Each row of numbers belongs to one of the things below and depends on some of the facts about them. Some rows are named. Which thing is each other row?

Some facts about the things:
j125 Ψ [j351, j380, j535, j183]
j150 Ψ [j756, j852]
j171 Ψ [j624, j920]
j194 Ψ [j864]
j201 Ψ [j280, j232, j758, j309]
j276 Ψ [j661, j902, j660, j83]
j28 Ψ [j191, j37]
j289 Ψ [j112, j617, j90, j924, j645]
j319 Ψ [j368]
j354 Ψ [j756]
j361 Ψ [j249, j37, j928]
j365 Ψ [j675, j916, j600, j568, j412]
j366 Ψ [j800, j66]
j369 Ψ [j758, j854]
j390 Ψ [j864, j735, j740, j635]
j399 Ψ [j93, j952, j504, j302]
j40 Ψ [j928, j812, j16]
j416 Ψ [j93, j992]
j468 Ψ [j600, j228]
j573 Ψ [j330, j568]
j583 Ψ [j877]
j59 Ψ [j812, j522]
j597 Ψ [j84]
j610 Ψ [j643]
j644 Ψ [j37, j471, j302]
j649 Ψ [j863, j126, j317, j463]
j650 Ψ [j249, j660, j645, j143]
j7 Ψ [j328, j66, j611]
j701 Ψ [j66, j310]
j713 Ψ [j412]
j815 Ψ [j596]
j836 Ψ [j982, j635, j318, j852]
j844 Ψ [j351]
j845 Ψ [j126, j587, j854]
j851 Ψ [j748, j916, j232]
j857 Ψ [j568, j143]
j880 Ψ [j877, j301]
j889 Ψ [j11, j910, j345, j84, j16]
j89 Ψ [j161, j318, j162]
j890 Ψ [j249, j740]
j917 Ψ [j345]
j923 Ψ [j812, j241]
j934 Ψ [j286, j162]
j964 Ψ [j66, j541]
{j100, j112, j140, j150, j183, j188, j228, j276, j289, j301, j309, j310, j345, j369, j399, j40, j416, j471, j504, j532, j573, j587, j624, j643, j645, j713, j735, j793, j809, j848, j863, j878, j902, j982, j984} σ pluplol
{j11, j126, j143, j145, j16, j161, j171, j191, j194, j201, j232, j241, j249, j269, j28, j280, j285, j302, j308, j317, j318, j319, j328, j330, j351, j354, j361, j365, j366, j368, j37, j380, j384, j412, j463, j482, j513, j522, j583, j584, j59, j596, j597, j600, j602, j611, j617, j627, j630, j635, j649, j650, j675, j686, j7, j701, j729, j740, j748, j756, j758, j782, j800, j812, j815, j844, j845, j851, j852, j854, j857, j877, j880, j89, j890, j90, j903, j916, j920, j923, j928, j934, j952, j96, j964, j993} σ zekil
{j125, j162, j181, j225, j286, j390, j420, j468, j491, j535, j541, j555, j568, j610, j644, j66, j660, j661, j67, j685, j696, j747, j769, j83, j836, j84, j841, j864, j889, j910, j917, j924, j927, j93, j932, j992} σ skosal
j112 Λ: j624, j735, j844
j143 Λ: j241, j183
j145 Λ: j365, j228
j150 Λ: j863, j917, j747
j194 Λ: j225
j201 Λ: j90
j232 Λ: j812, j602, j289
j269 Λ: j845, j701, j366
j285 Λ: j67, j878, j932
j286 Λ: j188
j301 Λ: j532, j844, j16
j310 Λ: j686
j319 Λ: j513
j368 Λ: j583, j191, j844
j380 Λ: j920, j740, j645
j384 Λ: j84, j880, j645, j482
j40 Λ: j964
j412 Λ: j28
j420 Λ: j249
j463 Λ: j96
j491 Λ: j644, j848
j522 Λ: j747
j555 Λ: j67
j568 Λ: j328, j735, j600
j584 Λ: j617, j96, j630
j59 Λ: j650
j596 Λ: j982
j611 Λ: j729, j740, j812, j992, j630
j627 Λ: j661, j917, j952
j643 Λ: j748, j225
j660 Λ: j863, j902, j330, j96, j241, j854
j675 Λ: j328
j685 Λ: j126, j696
j7 Λ: j37, j289, j468
j713 Λ: j100, j482
j756 Λ: j471
j758 Λ: j863
j769 Λ: j188, j513
j793 Λ: j644
j809 Λ: j624
j815 Λ: j249, j992
j852 Λ: j361, j880, j740
j857 Λ: j330, j696
j903 Λ: j191, j171
j927 Λ: j276, j932
j928 Λ: j181, j241
j984 Λ: j351, j848, j125
j993 Λ: j836, j361, j345, j902

Named rows:
j685:  12  -9   2  18   2  22 -32  15  23  35 -17  -3  14  17  13 -14 -24 -16  -8  19   5   5  -5   2   3   4  36   3   2 -11  27  28  -1 -25  12 -12 -14  23 -40  -9   4  -5
j815:  13  15  32  -3   8  13 -22  25  19  43  -2 -17  28  13  -4 -54 -11   5  20   2   1  -4 -76   2 -15  -5  42  15  13 -23   3  10  -4 -24  -8  -3   1  27 -35 -24   8   8
j368:  12  -8   1  -7   5  44  -9  26  24  28 -24 -16  16  26  22  -1  13 -13  -7  13 -27 -29 -31 -29 -25 -34  35  12  39 -20 -18  15  21 -16   7 -16  16  43  -9   2   2   5
j809: -17 -11 -13   1  16  39   2  -8   8  50  -2 -12  19  -2  10  -9 -20 -15  -9   6  -5 -17 -45 -25  -5 -28  45  -1   8 -18   8  25  23 -13  12 -17 -15  22 -10  -7   4   8
j491:  13  -9   9  11   6  22 -16  11  34  38 -29 -13  25  18  12 -12 -19 -16 -16   9   6   8  -9   2   0   0  39  12  -3   0  30  22   8 -35  11 -17  -5  13 -50 -10   4  -3
j59:  -1  -5  17   1   6  26  -5   8  16  41 -14 -18   7  25  18 -22 -13   4   4   5 -12 -10 -32   4 -16  -7  33  20   7  -9   7  14   8 -27 -14 -16   6  20 -36 -18  16   7
j269:   0  -7  17   5   5  24  -4  15  19  36 -22 -20   7  30  22 -21 -11  -3   2   8  -5  -5 -41  -3 -12   0  40  19   7  -4   4  11   8 -22 -11 -18   5  25 -40 -18  15   8
j758:  -7   0   4  17 -11  27 -22  12   5  29 -11  -9  -8  30  21 -22 -17   2  20  27  -6  -7 -26  -7  -6  10  29   4   4 -15   7  16  -5  -4 -12 -17  -8  40 -27 -14  18   2
j463:  -4   1  11  23 -10  24 -26  16  10  33  -7 -12   1  20  15 -24 -11   3  20  21  -6 -10 -36  -9  -4  13  29   7  10 -15   1  17  -4  -2 -13 -16 -10  39 -22 -15  15   3
j354:  -5  -2  17   0   2  28  -5   0  14  43 -12 -20   9  21  15 -20 -12   9   9   6 -15 -16 -24   8 -19  -9  28  19   5 -12   9  15  11 -27 -16 -15   6  17 -33 -15  14   5
j96: -14   7  12  20 -21  30 -26  -7   4  43   4 -14   3   5   6 -20 -13  23  32  20 -19 -27  -8   4 -12   4  13   6   3 -22  10  23   1  -8 -21 -12 -11  25 -16 -12  14  -3
j126: -16   8   9  10 -15  31 -12  -6  10  36 -14 -18   3  19  12 -18 -10  12  23  20 -14 -21 -16  -2 -14  -1  21   9  -3 -12  11  14   8  -6 -15 -19  -5  27 -25  -8  15   1
j740:  -9  19  33  32 -25  25 -22 -14  28  57  -2 -28  31   7  -5 -23   3  14  23   1  -7 -23 -35  -5 -17  -5  10  19   6 -23  -9  18  17 -16 -19 -21 -18   9  -3 -10  20  -4
j66:   4  -6  12  29   2  27 -27  -1  28  44 -31 -19  15   3  11  -4 -16  -7  -7  12   1  -9 -10  -5   2  -3  29   9  -8  -6  29  27  23 -31  12 -20 -22  10 -42  -6  -1 -10
j504: -21  -3  -9  15  -4  33  12 -12  17  51  -9 -18  28   1   5 -12 -20  -6   2   5  -7  -4 -27 -28   2  -7  37  -1  -2  -6  21  19  12 -12   2 -21 -18  21 -23 -13  12   6
j162:   4   1   8  14  -3  26 -23   1  32  39 -25 -15  28   7   4  -9 -13 -10  -6  14   3  -7  -5   0  -2  -3  30   7  -6  -5  27  24  13 -23  11 -18 -13  13 -35  -1   0  -6
j844: -14   0  13 -28   1  49 -22 -19   1  44  -2 -18  11  -2  12  -3  -5  11  15   8 -10 -51 -24   4 -33 -43  30  12   6 -35  -2  13  39 -21 -15  -9   1   6  -6   7  -5  -4
j836:   8   4  11  24 -11  25 -37 -10  25  52  -1  -6  23  12   0 -15 -23  -3  -3  13   0  -2  10  11  -6 -10  16   6  -3 -25  24  34   5 -37   8 -13 -23   5 -22  -7  13 -10
j241: -19  12   5  16 -24  33 -22 -12   2  37  -4 -13  -2  16  10 -18 -14  20  33  27 -17 -24  -3   1 -13   2  13   2  -5 -20  14  20   2  -3 -18 -16 -12  29 -18  -7  16  -3
j848: -26  -2  -8   8  -8  37  21 -27  16  58  -8 -21  30  -3   4  -9 -22   8   6   0 -17  -8  -6 -17  -4 -12  29   2 -11  -4  32  18  15 -25  -5 -20 -12  10 -31 -15  14   4

Rows to name:
No name comes twice in this set of rows, the named rows included.
 -1   4   9   8  -6  29 -19 -13  29  46 -20 -16  30   1   0  -7 -15   3  -2  11  -5 -14  12  10  -8  -8  22   9 -10  -7  35  26  16 -31   6 -16 -10   2 -37   0  -1  -9 : j225
 -7   5  26  24 -16  24 -25  -1  15  49   3 -21  20  -6  -1 -23  -2  22  27   5 -15 -29 -28   1 -12   6  15  15  11 -20  -1  22   7 -10 -23 -13 -10  19 -13 -14   9  -1 : j630
  9   2  31  29  -4  20 -18   7  33  52 -10 -20  18  45  17 -28  -9 -16  -6  -3  10  12 -60 -11 -15 -11  31  25  14 -23 -20  13  12 -36  -9 -23 -13  14 -15 -22  35   3 : j384
  5  -3  18  26  -6  22 -25  15  17  40  -5 -10   0  40  22 -27 -16 -10   5  13   2   7 -46  -9  -8   1  32  14  14 -23  -9  17  -1 -21 -10 -18 -12  30 -20 -22  29   3 : j993
 -5  -7   3  25   2  27   5  -9  26  66   3 -13  31  22   9 -20 -27 -19 -16 -10   3  18 -43 -25  -3 -20  38   8   8 -21   5  22  10 -41   4 -20 -22  10 -15 -26  32   6 : j713
-15 -13  -7  11   3  31  17  -6  18  52 -10 -17  25   8  12 -14 -25  -8  -5  -1  -7   6 -27 -24   1  -6  43   3  -1  -3  25  17   8 -25   1 -19 -10  19 -35 -21  16   8 : j793
-16  10  26  36 -16  20  -6 -15  31  53  -3 -25  25  23   2 -16   3   7   3   3  -8 -19 -25   5 -15   4   6  25   8  -7 -16  28  14  -6 -17 -32 -10   8   1  -7  30   6 : j920
  8 -23  30  27  16  18 -19  27  16  43 -16 -25   5  -6  19 -23  -8   9   7  -4 -13 -19 -61  -5  -1  12  40  26  21  -6   0  21  10 -25 -17 -11  -1  26 -43 -29   0   6 : j7
-22  -8 -14  13 -23  43  -9 -16   5  49   3  -9  19  -6  10  -6 -27   0  21  12  -3  -3  -8 -33   4  -5  38 -12  -4 -23  25  13   6 -10  -9 -12 -25  25 -16 -13   9  -5 : j183
-17  10   6  17 -23  33 -22  -8   3  36  -4 -12  -3  19  11 -19 -15  17  31  28 -16 -21  -6   0 -12   4  15   2  -3 -20  13  19   1  -3 -17 -16 -12  31 -19  -8  17  -2 : j330
 13  -9   9  11   8  21 -19  13  32  38 -26 -12  24  16  12 -12 -18 -16 -16   9   6   5 -12   1   0  -1  40  11   0  -3  27  23   9 -32  12 -16  -7  14 -46  -9   2  -3 : j769
  6 -10  19  25  -2  19 -27  25  14  37  -3 -12   5  15  15 -28 -11   0  13  11  -4  -6 -49  -6  -2  14  34  13  20 -17  -5  20  -6  -9 -15 -12  -7  35 -24 -22  13   5 : j584
 -1  -8   7   9   1  26 -14  17   9  30 -14 -10  -7  33  26 -21 -19  -2   9  20  -6  -2 -32  -3  -7   5  37  10   8 -10   8  15  -3 -15 -11 -15   0  36 -37 -19  17   6 : j627
-17 -10   5  19  -3  28   2  -8  15  62  10 -21  44 -39 -11 -18 -13  18  15 -10 -20 -23 -26 -15   3   2  30   5  11 -10  20  29   8 -14 -10 -10 -13  14 -19 -20  -2   6 : j289
  6  -3   9  12   1  25 -22   0  29  42 -20 -13  27   7   5 -10 -16  -7  -8  11   1  -6  -1   5  -3  -5  30   9  -3  -8  28  27  12 -30  10 -16 -10   9 -37  -4   1  -6 : j841

The same things again, as new rows of numbers:
Some things and their rows:
j635:   4  -1  16  10  -7  -3  -1   8   7  -7  15  -3  -4  -5  -8  -4 -17  -9  24   2   4   4   1 -28  26 -12  -5   5  13 -19   5   2 -26   7  -7
j782:   5   1   7  11  -2   0  -4   4   1  -2   8  -1 -13  -7  -4  -6 -25  -6  13 -10   0   2   4 -33  27  -6  -2   5  12 -15   7   5 -13  11  -4
j143:   6   6 -12  14  19 -11 -11 -13  -1  -4 -10  10  -4   1 -14   5  -7  19  26   8 -12  16  -3 -33 -25 -15  -4  13  21 -10  30   7 -10  46 -15
j661:  -1   1   9   7  19  -2  17  -5 -16  -4   1   8  22 -12  22  -3  31   4  41   2  -8   2  -9  22 -35  -3  20  12  -9  15  35 -11  40  -3 -12
j747:  -4   3  12   9  26   3  11  -5 -16   0  13  13  35 -15  34  -7  20   7  39  -2 -11   5  -7  31 -31   0  14  14 -10  21  45  -7  38  -7 -17
j285:  15   2 -11  12 -26   3   9   3   1   9 -37   4 -55   4 -21 -15 -33  -8  68  -7 -18  -2   5 -48  25 -19 -39  -8  -8 -24  38  12  -4  21  -7
j59:   6   2  -7  10 -11   2 -12   0  -5 -10 -10  -6 -22  -6 -15  -6 -27  -4   8  -5  -4   3   2 -32  34 -10 -12   7   5 -19   4   6  -5  21   2
j276:   7  -1  17   3 -25  -5  10  19  14  12 -59  -3 -11 -11  19 -12  13 -21  39 -14 -20 -10  14   0  40 -19 -32  -2  -6  16  37   6  82  -3 -12
j188:   0  -5   9   0  -1  -1   3  21  15  -5 -18 -12  20 -15  19 -11  18 -27   4 -19  -4  -4  12  14  24  -9 -10  16   9  15  -2  -3  51  -7 -12
j880:   4   0  48   8   1  -7 -17   4  -9  37  20  -6 -21 -21   6   0 -34   8  -9 -11   9  20  11  13  31  -1 -11   9  21  -5   9  -3 -11  -9 -16
j390:   2  -1  24   1  -4   6  10   1 -17 -12  -4  -1  -4 -13  -6 -10  35   0  13   3   2  -8  -5  19   3  -4   3  -1 -25  -4  14 -10  26  -5  -5
j809:   4  -7 -20  -2 -14   7  16   4   8 -19   3   5  32 -14 -48 -11  25  -8 -49 -15  -7  -2  20   6  11 -18 -15 -15  16  21  -5  18  36  25  -4
j541:   3  -3   3   3  -1   8  25   4 -20   1  -3   7  -8  -8  -7 -14  34  -4  21 -14  12  -3  -2   9 -26   3   8   3 -11   1  13  -7  21  -9  -7
j471:  -2  -6   1  -1 -10  -6   4  17  10  -7 -29  -8  22 -15   7  -6  19 -25   6 -18  -6   0  11  19  23 -12 -17  17  12  15  -5  -2  54  -3  -8
j902:  -3   3  14   4  15 -15  -9   5  10  13 -22   5  42 -17  21   2  27   3   6  -5 -13  16  10  42 -19 -13 -12  22  26  31  22  -2  55   7 -29
j84:  -2  -9  35  -2  -3  -3  13  -3 -30  24   3  -8 -16 -20  -1  -3  13  -1  18  -8   7  17   1  68 -19   4 -19   7  -5   9  -5 -18  11 -16  -8
j596:   7  -1  -6  10  -2   1  -1   2   0  -6  -1  -3 -22  -4 -17  -9 -20  -8  16  -9   0   4   4 -37  17  -8  -9   6  12 -22   3   6 -24  21  -4
j758:   6   4 -13  15  36  -3 -13 -15   2  -2   5  10   7  -3   4  -1 -27  15  27   1 -25  15   1 -23 -32 -12 -11  17  17  -5  31   5 -22  46 -18
j769:   5  -5  -8   1   2  12  17  -4 -21 -12 -20  -1 -19  -4 -19 -15  34  -3  23  -9   4 -10  -4   5 -26  -3  -8   3 -23 -12   0  -9  11  14  -3
j602:   5  -2  40   8  -4  -6 -12   5  -4  28  14  -8 -26 -16   0   0 -30   1  -2 -10  10  18   9   6  28  -1 -14   8  20 -11  -1  -3 -22  -3 -11

Which thing is each row?
No name comes twice in this set of rows, the named rows included.
  3  -2 -22   0  -4   3   5  15   9  -4 -44   2   2  -7 -17 -15  35 -15  -6 -20   5  -4  14  -5  -8 -13 -21  14  15   4  -5   5  34  16 -15 : j310
  1   9 -18   4  18   3 -23  -2   9 -17 -40  13  39  -6 -20 -10  43  11  -5   5 -20   2   6   9 -34 -26 -38  20   3   6  24   7  34  49 -29 : j150
  3  -7   7   1   3   9  19   2 -17 -15  -7   0 -10  -6 -18 -15  35 -10  29  -3   5  -9  -5   7 -26  -6  -9   6 -23 -10   2 -12   4   2  -7 : j286
 -1   3  44   3  13   2  -2  -5 -22  11  12   4  17 -20   7  -6  31  18  11  10  -2   8  -3  52 -19  -3  -9   7 -16   8  32 -12  23  -9 -22 : j836
  9  -7  12  -6   1  -3 -12   1   3  13 -52  -9 -25 -12 -33  -7  36   0 -31 -13  -8   2  19  19 -12 -14 -44   7  13   1 -21  -7  30  38 -16 : j713
 10   1   2   6  -2  -3 -15  -6 -15  33 -20   5 -50  -4 -53  -3  -7  22 -10  -9  18  24  10  -7 -22  -6 -40   6  26 -29  -7   4 -44  34 -19 : j611
  4  -6  19  -2   4   6   9  -8 -29  14 -15  -2 -29 -13 -26  -9  30   7   7  -9   7   6   2  39 -35  -1 -23   3 -12  -6  -4 -15   1   8 -10 : j420
  7  -6  18  10   7  -3   5   3   8  -1  13  -8 -18  -8  19  -3 -30 -11  25 -12  -7   0   4 -34  29  -3   9   7  15  -7   8  -1  -8   7  -2 : j748
  2   4 -19   5  25  -2   2 -24 -26  -5 -30  20  -1  -1 -28  -1  53  28  29  13 -12  11 -10  23 -87 -12 -15   9  -8   1  30  -8  15  49 -20 : j660
  7  -3  20  10   7   4  -7   5   5  -1  16 -10 -16 -11  20  -8 -40 -12  10 -12  -9  -1   7 -28  44  -4   5   8   5 -10  11   2  -2   4  -3 : j845
 10  -2  13   5  -2  -2 -16  -7 -13  26 -10  -3 -47  -7 -47  -3 -18  14  -6  -7  10  22  10  -1  -7  -7 -44   8  21 -27 -14   1 -48  32 -15 : j380
 11  -6  -8   8  -3   0  18  -7   3 -13  28   5 -11  -6 -36   0 -21   0 -21  -3 -10   3   9 -44  20 -11  14 -19  22  -3   4  15 -12  31   5 : j675

The same things again, as new rows of numbers:
Some things and their rows:
j568:  -5  16   9 -36 -36  12 -17  -1 -26  16 -24  31 -21   2  28  -5  20  18  -4 -18  10  -1   5  -8  10  15 -57   5  -5   3   0  45  20
j924:  -2  13  25 -12 -25  -7  -8  24  -3  -1  -3  20  -8  -7  17   0  -9  12   3  -6 -17 -19   3   9  34   8  -3  -5   2  13 -10   2 -12
j318:  -3   0  -8   4  27  -8 -17   7   0   1  -6  -5  -5  11   9   6   3   7  -7  -7 -17   4  -8   4  -2 -21  16   7  14  -4  11  -6 -19
j643: -16  20  -5  10   1  15 -12  31  -1  11  16  -4 -24 -13  14  -4  28  31 -13   1  26  -7  12 -18 -21  19 -38 -29  -7 -28   4  -8  27
j812:  -6  14   4  -5  11  -7 -10   5  16   6   2 -12   4  23  -7   8  -6  13   0  -5  -6  11 -11 -11  -6 -22  19   3  -1   3   8 -11 -17
j535:  -1  18  24  -7 -21  -1  -4  17  -4   8   6  20  -1   2  23   6  -6  17  -4  -1 -21 -18   1  11  33   8  -4  -5  11  13  -9   0  -9
j317:  -1   6   6  -2  21  -4  -5  -1   5  13   4   0   2  13  -4  10   7   8  -3  -4 -12  10  -2   4  -3 -20  11  11  11  -2  11 -15 -16
j162:   1  16  15  -1 -15  -4 -10  27  -8   5   3  15  -6   3  29   5  -8  14  -9   1 -23 -19  -2  11  36   7  -1  -4  13   9 -11   8  -9
j145:  -3  12 -17 -15  18  11 -28  -7   2  19  -6  -5  -9  -3   5   7  10  11  -3  -4  15  31   4  -6 -13  -5 -23  -7  -8 -18  13  -6   0
j319: -20  19   0 -18  31  15 -48 -39  26  40  -3 -44 -46   9  -9   1  10 -28   8   5   2  10  36  28  20   0 -26 -31  -4 -42  17  -1  14
j675:  -6   7 -12 -26   9  14 -23 -17 -13  20 -18   6 -17   3   2   1  27  12  -2 -16  16  25   3 -10 -24 -10 -35  11  -6 -16  18  16  10
j89:  -1  -5 -10  -1  32   2 -12   3   6   6 -14   3 -11   8   4  11  -1  16   1   0 -16   7  -2  15  -5 -11  16   2  24  -1   6 -19 -20
j40: -17  13 -14   4  -1  23   0  22  17   8   6   2 -33  -2  10  -8  20  29   0  12  23  -1  13 -18 -19  31 -30 -34  -6 -13  -3 -15  29
j713: -12  16  -2   3  -2  27 -11  24   5  22  17  -7 -34 -21   1 -13  24  38  -3   5  17  -7  -1 -19 -25  31 -25 -21  -6 -20   0  -4  22
j286: -17  35  14 -13  -7  11 -47 -16   9  40   4 -27 -48   3  19  -6  -4 -24  -4   9  -9 -18  33  30  62  23 -41 -39  -6 -31  -3  28  25
j902: -20   4  11  14  -5  -5   3  35  18 -10  27   2 -28  -5  10 -18  23  21   2  -1  -8 -20  -1  -8 -12  23   8  -4   9   6   3 -22   4
j602:  -3   2   4  -6  18  -6 -12  -1   8  10  -4  -3  -3   8  -3   8   3  13   4  -5 -11   9  -6   5 -10 -16  15   3  11   0  10 -18 -20
j836:   5   7   6  -3  -8   9  -8  23  -5   7 -12  21 -17  -5  26   5 -17  24   0   8 -25 -19  -2  17  34  18   5 -12  20   9 -19   1 -12
j747:   1  12   6  -8 -16  -5   0  21   3  -5  14  42  -2  -9  30  -5  -2  -6   0   5 -21  -4  12  17  40  17 -14  -1  11  15  -6 -13  -9
j916:   0   3  11  -7  21  -6  -5   2   1  13   4   1  -2   2  -9  -1  11   7   0 -11 -14   4  -5   2  -6 -23  12  17   5  -2  15 -10 -15

Rows to name:
No name comes twice in this set of rows, the named rows included.
 -3  15 -10 -18  17   8 -28  -5  -2  22  -1  -1 -10 -13  -6  -1  17   4  -2 -11  13  27  -1 -10 -15 -11 -25   0 -14 -22  15   4   1 : j412
-14  11 -53  16  17  15  -9  28  18 -15  40  43 -40 -30  44 -30  41 -16  -6  20   8  28  21   2  -8  51 -46 -10   7   0   7 -32  22 : j150
  3   9 -25 -11  27  18 -32   2  -3  16 -19  -2 -13 -10   2  10   6  16  -5  -2  19  25   6  -4 -12  -7 -25 -17 -11 -28   7  -2   0 : j194
 -7   5   2  -9  10  -8   0  -3  13  -2  -8  -2   1  33  -1   9   5   8   4  -8  -6   9   2  -3  -6 -23   6   6   7   7  14 -13  -9 : j16
  2  30  -3 -18 -21  19 -24  12  -5  17   2  22 -14 -17  28   4  -5  10  -5   4   7   9   4  -2  26  25 -40 -20 -10  -6  -9  11   7 : j685
  5   9  18 -11 -13   6   2  24  -5  10  -4  27  -2 -10  19  10 -12  24   2   7 -18 -19   9  19  31  10  -9 -16  14   4 -14 -15 -11 : j125
 22  19   2  -2   7   6  -9  66 -38   9 -12  45  27 -47  12  24  -1  22 -18   2  24  -7  37   8  40 -22 -66 -56 -28 -59 -10 -17  12 : j491
 -1  11   7 -10   7  -4 -25  11  10   7  -8 -21  -6   5 -13   5 -11  22   5 -12  -2   7 -24 -19 -13 -17  32  -1  -9  -1   4  -1 -22 : j249
 -3  33  -4 -19   1  25 -55  -6   8  36   9 -37  -5 -19   1  20 -11  35  -2  -3  25  40 -36 -31 -31   8   1 -15 -20  -9   3  -3 -18 : j611
  4  12  18 -12 -20  10  11  14   9   6  -9  27  -5   9  13   6 -21  21   7  13 -18 -15  11  12  34  17  -4 -18  10  14 -15  -9  -6 : j889
 -9  11  -3  17  11  12  -6  50  -7   5  14   9 -12 -26   9   1  28  31 -13   5  28 -12  25  -9 -12   6 -45 -38 -12 -44   4 -25  28 : j984

